Here is a tiny trained network, its code and every weight. The questions are about switching its units off for an input and a target symbol, where a switched-off unit gives its printed mean instead of its output.

import numpy as np


def w(rows, s, z=0):
    codes = np.array(rows[::2]) - 128.0
    scale = np.full(codes.shape[1], s)
    scale[-1] = z or s
    return codes * scale


def f(y):
    return np.maximum(y, 0)


def softmax(a):
    e = np.exp(a - a.max(-1, keepdims=True))
    return e / e.sum(-1, keepdims=True)


def log_softmax(a):
    a = a - a.max(-1, keepdims=True)
    return a - np.log(np.exp(a).sum(-1, keepdims=True))


def net(x, mask):
    ids = ['αβδεζησφ'.index(c) for c in x.split()]
    T = len(ids)
    res = E[ids] + P[:T]
    r = res
    for j in range(3):
        rows = slice(3 * j, 3 * j + 3)
        q, k, v = (r @ M[0][rows].T for M in (Q, K, V))
        z = softmax(np.where(np.tri(T) > 0, q @ k.T / 3**0.5, -1e9)) @ v
        o = O[0][rows]
        res = res + np.where(mask[j], z, o[:, -1]) @ o[:, :-1]
    y = f(res @ A[0][:, :-1].T + A[0][:, -1])
    res = res + np.where(mask[3:27], y, B[0][:, -1]) @ B[0][:, :-1]
    return log_softmax(res[-1] @ U[:, :-1].T + U[:, -1])


Q, K, V, O, A, B = {}, {}, {}, {}, {}, {}
E = w([
[171,102,198],'α',
[70,133,131],'β',
[157,116,157],'δ',
[95,119,148],'ε',
[97,3,169],'ζ',
[217,110,126],'η',
[60,125,149],'σ',
[125,143,122],'φ',
],0.021)
P = w([
[124,112,2],'0',
[112,118,30],'1',
[104,120,46],'2',
[95,121,59],'3',
[91,125,67],'4',
[88,129,75],'5',
[82,131,83],'6',
[81,130,86],'7',
[81,136,95],'8',
[77,133,99],'9',
[76,144,108],'10',
[72,125,109],'11',
[79,160,120],'12',
[67,141,123],'13',
],0.0095)
Q[0] = w([
[33,100,78],'h1',
[146,155,254],'h1',
[39,102,22],'h1',
[167,100,216],'h2',
[166,79,69],'h2',
[63,175,130],'h2',
[102,171,170],'h3',
[163,142,148],'h3',
[166,114,152],'h3',
],0.021)
K[0] = w([
[117,237,179],'h1',
[121,35,211],'h1',
[129,253,122],'h1',
[198,181,200],'h2',
[113,231,116],'h2',
[96,33,115],'h2',
[128,63,111],'h3',
[144,134,86],'h3',
[118,149,84],'h3',
],0.02)
V[0] = w([
[138,144,174],'h1',
[126,12,55],'h1',
[119,131,117],'h1',
[157,85,119],'h2',
[146,170,78],'h2',
[98,152,149],'h2',
[120,126,133],'h3',
[100,117,160],'h3',
[128,53,130],'h3',
],0.011)
O[0] = w([
[98,35,137,64],'h1',
[104,254,240,253],'h1',
[136,154,115,145],'h1',
[168,159,171,153],'h2',
[127,2,113,116],'h2',
[96,145,98,112],'h2',
[138,108,135,127],'h3',
[189,112,133,113],'h3',
[147,66,217,172],'h3',
],0.0083,0.0053)
A[0] = w([
[145,136,54,147],'n1',
[129,82,175,117],'n2',
[177,164,101,115],'n3',
[131,123,148,162],'n4',
[187,140,43,9],'n5',
[181,138,121,2],'n6',
[136,117,149,233],'n7',
[47,144,80,152],'n8',
[124,120,31,184],'n9',
[141,151,63,93],'n10',
[96,68,77,65],'n11',
[146,146,152,8],'n12',
[98,149,16,32],'n13',
[82,139,111,37],'n14',
[190,153,153,158],'n15',
[51,97,73,89],'n16',
[207,114,44,208],'n17',
[119,97,133,158],'n18',
[210,68,126,102],'n19',
[113,157,165,87],'n20',
[130,85,121,131],'n21',
[215,120,168,65],'n22',
[246,128,71,55],'n23',
[177,133,52,51],'n24',
],0.013,0.0054)
B[0] = w([
[132,85,149,165],'n1',
[59,159,110,161],'n2',
[114,173,100,177],'n3',
[149,112,115,178],'n4',
[146,128,229,132],'n5',
[80,83,156,134],'n6',
[192,84,109,233],'n7',
[140,148,190,253],'n8',
[92,44,192,192],'n9',
[147,174,107,151],'n10',
[181,179,123,140],'n11',
[151,77,162,156],'n12',
[48,189,45,172],'n13',
[70,144,107,143],'n14',
[136,97,81,251],'n15',
[62,129,72,190],'n16',
[74,59,69,173],'n17',
[147,112,138,147],'n18',
[174,156,201,157],'n19',
[104,174,81,218],'n20',
[156,140,96,139],'n21',
[113,101,192,197],'n22',
[4,209,194,155],'n23',
[156,147,200,133],'n24',
],0.032,0.0054)
U = w([
[141,243,144,46],'α',
[149,174,201,117],'β',
[211,144,181,165],'δ',
[116,207,102,2],'ε',
[108,68,49,165],'ζ',
[176,103,70,160],'η',
[191,254,189,249],'σ',
[171,210,19,137],'φ',
],0.0064,0.005)

Each question gives the input, a string of symbols that net reads in full, and the target symbol t.
The units are the heads (3 rows each of Q, K, V and O) and the neurons (one row each of A and B). Each row of codes is followed by its name. A weight is (code - 128) times the scale printed after its matrix; where a second scale follows, it is the last column's (O, A, B and U).
mask holds one flag per unit, heads first, then neurons. A switched-off unit (its flag False) gives its mean, the last column of its rows in O or B, instead of its output. The means were averaged over made-up inputs and are rounded, as every weight is.
A unit's drop is (log p(t) with every unit on - log p(t) with that unit switched off) / (log p(t) with every unit on - log p(t) with every unit switched off).
The circuit of an input: a set's keep is (log p(t) with only the set's units on - log p(t) with every unit switched off) / (log p(t) with every unit on - log p(t) with every unit switched off). Starting from the 12 units with the biggest drops (on a tie, the unit counted first), units are removed one at a time, each time the one whose removal leaves the highest keep (on an exact tie, the one counted first), for as long as the keep stays at least 0.8.
circuit, biggest first: the units of the circuit, biggest drop first
unit that matters most: the unit with the biggest drop
top k neurons: the k neurons with the biggest drops, biggest first
which heads matter: for each layer, one digit per head in row order, 1 if its drop is at least 0.15 and else 0, layers parted by /
input η ζ φ φ ε φ η η α φ β φ δ, target φ: circuit, biggest first -> [n20 n15 h1]
input α α η α φ φ φ ε σ φ ε φ φ α, target ζ: which heads matter -> 110
input φ φ η β ε, target σ: top 2 neurons -> [n8 n15]
input σ φ δ φ φ φ η φ φ ε φ φ α η, target ζ: which heads matter -> 001
input ε α φ ζ φ ε φ φ ε σ, target φ: unit that matters most -> h3
input σ σ η, target β: top 4 neurons -> [n23 n19 n22 n17]
input φ η η η σ, target α: top 3 neurons -> [n8 n16 n14]
input ζ φ ε φ δ, target φ: circuit, biggest first -> [n20 h1 n15]
input ε ε φ φ β φ ε η φ φ σ η φ ζ, target φ: top 2 neurons -> [n11 n16]
input η ε η φ σ β, target ε: top 3 neurons -> [n16 n8 n13]
input β φ β σ φ φ φ φ φ φ ζ φ ε, target φ: circuit, biggest first -> [h2 n20 h3 n8]
input φ α φ φ σ ζ φ α β φ η φ α, target φ: circuit, biggest first -> [n20 n15 h1]
input φ η η β φ σ ε φ δ ζ, target φ: top 2 neurons -> [n11 n2]
input ε φ ζ φ φ η, target φ: unit that matters most -> h1
input β φ η η φ φ φ φ φ φ, target ζ: circuit, biggest first -> [h1 h2 n9]
input φ α β φ ζ φ φ η φ φ η α φ ε, target φ: circuit, biggest first -> [n9 n20 n22]
input ζ φ β δ β η φ η η σ η ζ φ η, target φ: circuit, biggest first -> [h1 n20 n15]
input η η η η φ φ β, target ε: top 3 neurons -> [n8 n16 n13]
input η β ε φ η η φ η φ α, target δ: top 2 neurons -> [n19 n7]
input φ ε φ η φ φ ε η ζ φ φ σ β, target φ: top 3 neurons -> [n8 n20 n9]
input ζ η φ, target φ: top neuron -> [n8]
input φ φ φ ζ η η η β δ φ α, target φ: top 2 neurons -> [n20 n15]
